Small tables with named rows and columns. After each table, cells are looked up by row and column.

sopa =
,bapon,vin,zop,lar,fal
rabale,59,57,0,-4,-31
daful,46,11,-34,-22,12
bavopa,45,-9,-44,-28,21
nizik,78,54,22,21,-53
baze,86,49,16,14,-55
nak,1,-50,-18,-17,-7
lurake,-17,-59,-36,-36,23
fasiren,7,-42,-12,-11,-15
degapo,34,-1,-43,-30,24

What is the lar of degapo in sopa? -30
What is the fal of daful in sopa? 12
What is the bapon of lurake in sopa? -17
What is the zop of fasiren in sopa? -12
What is the bapon of baze in sopa? 86
What is the bapon of nak in sopa? 1
What is the vin of fasiren in sopa? -42
What is the lar of rabale in sopa? -4
What is the fal of rabale in sopa? -31

tur
fields: nabadab, vuv, ninusur
daf: [52, 45, 34]
pururi: [38, 36, 23]
zive: [37, 30, 43]
kitog: [135, 142, 39]
topupe: [28, 35, 8]
fupab: [50, 58, 52]
nazo: [56, 19, 226]
gal: [31, 74, 93]
bir: [60, 43, 40]
nibera: [24, 83, 31]
kodute: [58, 98, 46]
vipime: [81, 32, 92]
zuz: [35, 89, 89]

What is the vuv of kitog in tur? 142
What is the nabadab of fupab in tur? 50
What is the vuv of zive in tur? 30
What is the vuv of pururi in tur? 36
What is the ninusur of bir in tur? 40
What is the nabadab of kodute in tur? 58
What is the vuv of kodute in tur? 98
What is the nabadab of kitog in tur? 135

Table nutunov
|  | gelaf | melilo | tege | mil |
|---|---|---|---|---|
| pon | 39824 | 30066 | 36745 | 38951 |
| fiv | 29275 | 22610 | 34390 | 38143 |
| mep | 69151 | 39267 | 36740 | 37001 |
| tum | 34878 | 58072 | 44819 | 41680 |
| nirudu | 4296 | 36431 | 42633 | 43908 |
| mugor | 23778 | 30088 | 39024 | 41081 |
| rim | 72618 | 68463 | 42215 | 38653 |
| rudovus | 10776 | 18895 | 38079 | 42038 |
| dokive | 25755 | 33218 | 35171 | 34987 |
| mab | 90740 | 56084 | 38676 | 36997 |

What is the gelaf of mab in nutunov? 90740
What is the gelaf of nirudu in nutunov? 4296
What is the tege of rudovus in nutunov? 38079
What is the mil of mep in nutunov? 37001
What is the tege of nirudu in nutunov? 42633
What is the melilo of rim in nutunov? 68463
What is the mil of tum in nutunov? 41680
What is the tege of tum in nutunov? 44819
What is the tege of mep in nutunov? 36740
What is the mil of rim in nutunov? 38653
What is the mil of dokive in nutunov? 34987
What is the tege of mugor in nutunov? 39024
Which row has the largest gelaf? mab

nok:
columns: ruz, kizol, gepin, petuna, ver
pib: [-0.637, -5.735, 4.312, 1.682, 5.506]
sobol: [-0.437, -6.921, 6.998, -1.487, 4.715]
dib: [2.682, -2.488, 3.972, 2.304, -0.162]
zogom: [-0.074, 6.844, -5.974, -0.569, -6.441]
rodube: [-4.596, 1.687, -5.831, -2.328, -1.173]

gepin of zogom: -5.974
gepin of dib: 3.972
ruz of dib: 2.682
kizol of pib: -5.735
ruz of zogom: -0.074
gepin of sobol: 6.998
kizol of rodube: 1.687
petuna of sobol: -1.487
kizol of zogom: 6.844
kizol of dib: -2.488
Which row has the largest ruz? dib

segim =
columns: boz, zesi, tatibu, vusu, mot, nof, kov, zuvon, pogos, logut
ruf: [0.52, 0.05, 0.08, 0.35, 0.89, 0.54, 0.63, 0.28, 0.26, 0.89]
siv: [0.49, 0.60, 0.58, 0.67, 0.73, 0.49, 0.70, 0.43, 0.46, 0.60]
nesuzot: [0.11, 0.52, 0.57, 0.66, 0.51, 0.54, 0.61, 0.51, 0.30, 0.47]
nama: [0.34, 0.64, 0.66, 0.60, 0.39, 0.42, 0.37, 0.48, 0.36, 0.44]
loz: [0.69, 0.31, 0.23, 0.17, 0.10, 0.18, 0.07, 0.29, 0.45, 0.13]
vutu: [0.65, 0.61, 0.55, 0.46, 0.34, 0.43, 0.49, 0.50, 0.64, 0.39]
tatetut: [0.35, 0.28, 0.31, 0.34, 0.24, 0.36, 0.22, 0.35, 0.24, 0.42]

boz of nama: 0.34
kov of tatetut: 0.22
tatibu of tatetut: 0.31
zesi of ruf: 0.05
tatibu of vutu: 0.55
vusu of vutu: 0.46
zesi of nama: 0.64
pogos of nesuzot: 0.30
pogos of vutu: 0.64
nof of loz: 0.18
logut of siv: 0.60
mot of ruf: 0.89
Row with the largest zuvon: nesuzot

